Here is a tiny trained network, its code and every weight. The questions are about switching its units off for an input and a class, where a switched-off unit gives its printed mean instead of its output.

import numpy as np


def w(rows, s, z=0):
    codes = np.array(rows[::2]) - 128.0
    scale = np.full(codes.shape[1], s)
    scale[-1] = z or s
    return codes * scale


def norm(h):
    return h / np.sqrt((h * h).mean(-1, keepdims=True) + 1e-5)


def f(y):
    return np.maximum(y, 0)


def log_softmax(a):
    a = a - a.max(-1, keepdims=True)
    return a - np.log(np.exp(a).sum(-1, keepdims=True))


def net(x, mask):
    res = np.array(x, float).reshape(1, 2) / 4 @ E
    u = 0
    for l in range(4):
        y = f(norm(res) @ A[l][:, :-1].T + A[l][:, -1])
        res = res + np.where(mask[u : u + 9], y, B[l][:, -1]) @ B[l][:, :-1]
        u += 9
    return log_softmax(norm(res)[-1] @ U[:, :-1].T + U[:, -1])


A, B = {}, {}
E = w([
[143,45,171],'x0',
[4,81,127],'x1',
],0.013)
A[0] = w([
[96,159,1,57],'L0N0',
[117,124,50,3],'L0N1',
[157,78,233,6],'L0N2',
[110,100,72,115],'L0N3',
[204,131,78,75],'L0N4',
[188,209,203,96],'L0N5',
[59,117,164,76],'L0N6',
[172,23,7,72],'L0N7',
[62,186,160,110],'L0N8',
],0.0088,0.0035)
B[0] = w([
[134,163,253,215],'L0N0',
[97,166,174,133],'L0N1',
[149,57,243,211],'L0N2',
[145,108,112,175],'L0N3',
[93,106,46,219],'L0N4',
[94,77,51,252],'L0N5',
[164,76,101,236],'L0N6',
[134,103,154,166],'L0N7',
[154,53,98,221],'L0N8',
],0.017,0.003)
A[1] = w([
[128,100,178,3],'L1N0',
[175,93,168,84],'L1N1',
[249,163,111,121],'L1N2',
[113,229,94,141],'L1N3',
[236,205,104,71],'L1N4',
[129,94,38,173],'L1N5',
[17,144,143,21],'L1N6',
[59,245,124,168],'L1N7',
[67,121,94,37],'L1N8',
],0.016,0.0025)
B[1] = w([
[115,172,164,184],'L1N0',
[80,169,150,202],'L1N1',
[159,22,94,196],'L1N2',
[108,121,244,178],'L1N3',
[158,35,88,190],'L1N4',
[78,195,91,254],'L1N5',
[129,50,115,191],'L1N6',
[111,110,254,176],'L1N7',
[76,117,101,173],'L1N8',
],0.024,0.0072)
A[2] = w([
[135,222,91,224],'L2N0',
[136,131,133,61],'L2N1',
[187,125,127,164],'L2N2',
[247,64,7,181],'L2N3',
[103,253,161,56],'L2N4',
[230,54,203,191],'L2N5',
[168,153,119,136],'L2N6',
[173,187,124,133],'L2N7',
[171,136,133,6],'L2N8',
],0.015,0.0021)
B[2] = w([
[147,145,198,154],'L2N0',
[123,125,134,128],'L2N1',
[131,106,155,141],'L2N2',
[48,110,54,247],'L2N3',
[152,224,87,180],'L2N4',
[194,61,251,254],'L2N5',
[96,100,138,128],'L2N6',
[79,132,110,129],'L2N7',
[104,111,156,128],'L2N8',
],0.029,0.0062)
A[3] = w([
[136,133,118,40],'L3N0',
[139,231,143,6],'L3N1',
[145,126,105,42],'L3N2',
[129,158,122,17],'L3N3',
[121,232,113,193],'L3N4',
[137,130,125,7],'L3N5',
[112,82,76,26],'L3N6',
[121,82,60,139],'L3N7',
[93,48,7,213],'L3N8',
],0.02,0.0022)
B[3] = w([
[112,102,145,128],'L3N0',
[30,119,107,161],'L3N1',
[143,139,109,130],'L3N2',
[108,145,133,135],'L3N3',
[87,205,180,166],'L3N4',
[116,131,135,128],'L3N5',
[118,123,76,180],'L3N6',
[141,153,86,188],'L3N7',
[95,4,43,253],'L3N8',
],0.031,0.015)
U = w([
[70,15,20,223],'0',
[110,62,250,196],'1',
[23,193,143,226],'2',
[188,186,68,18],'3',
[180,112,86,29],'4',
[133,170,81,2],'5',
[191,184,78,35],'6',
[198,133,84,24],'7',
],0.017,0.008)

Each question gives the input, the list of numbers given to net, and the class t.
The units are the neurons (one row each of A and B). Each row of codes is followed by its name. A weight is (code - 128) times the scale printed after its matrix; where a second scale follows, it is the last column's (A, B and U).
mask holds one flag per neuron, layer by layer. A switched-off neuron (its flag False) gives its mean, the last column of its row in B, instead of its output. The means were averaged over made-up inputs and are rounded, as every weight is.
A unit's drop is (log p(t) with every unit on - log p(t) with that unit switched off) / (log p(t) with every unit on - log p(t) with every unit switched off).
most important unit: the unit with the biggest drop
top k neurons: the k neurons with the biggest drops, biggest first
k most important neurons of layer l: the k neurons of layer l with the biggest drops, biggest first
drop of u: that unit's drop, to one decimal
input [-2,-3], class 2: 2 most important neurons of layer 0 => (L0N5 L0N4)
input [-2,0], class 2: most important unit => L0N8
input [3,-3], class 2: top 2 neurons => (L1N4 L1N6)
input [-1,3], class 2: top 3 neurons => (L0N6 L1N2 L0N8)
input [8,7], class 1: top 2 neurons => (L0N5 L0N4)
input [-5,-4], class 1: top 2 neurons => (L1N3 L0N8)
input [-3,-2], class 2: top 2 neurons => (L0N5 L0N4)
input [2,0], class 2: top 2 neurons => (L1N1 L1N2)
input [0,2], class 2: top 2 neurons => (L1N2 L1N5)
input [1,-3], class 2: 2 most important neurons of layer 1 => (L1N5 L1N4)
input [-6,-5], class 1: top 4 neurons => (L1N3 L1N7 L0N8 L0N6)
input [8,3], class 1: top 2 neurons => (L1N5 L3N8)
input [5,-1], class 1: top 2 neurons => (L1N5 L0N2)
input [-5,3], class 1: most important unit => L0N0
input [2,2], class 2: drop of L1N2 => 0.9
input [2,1], class 2: drop of L1N6 => 0.6
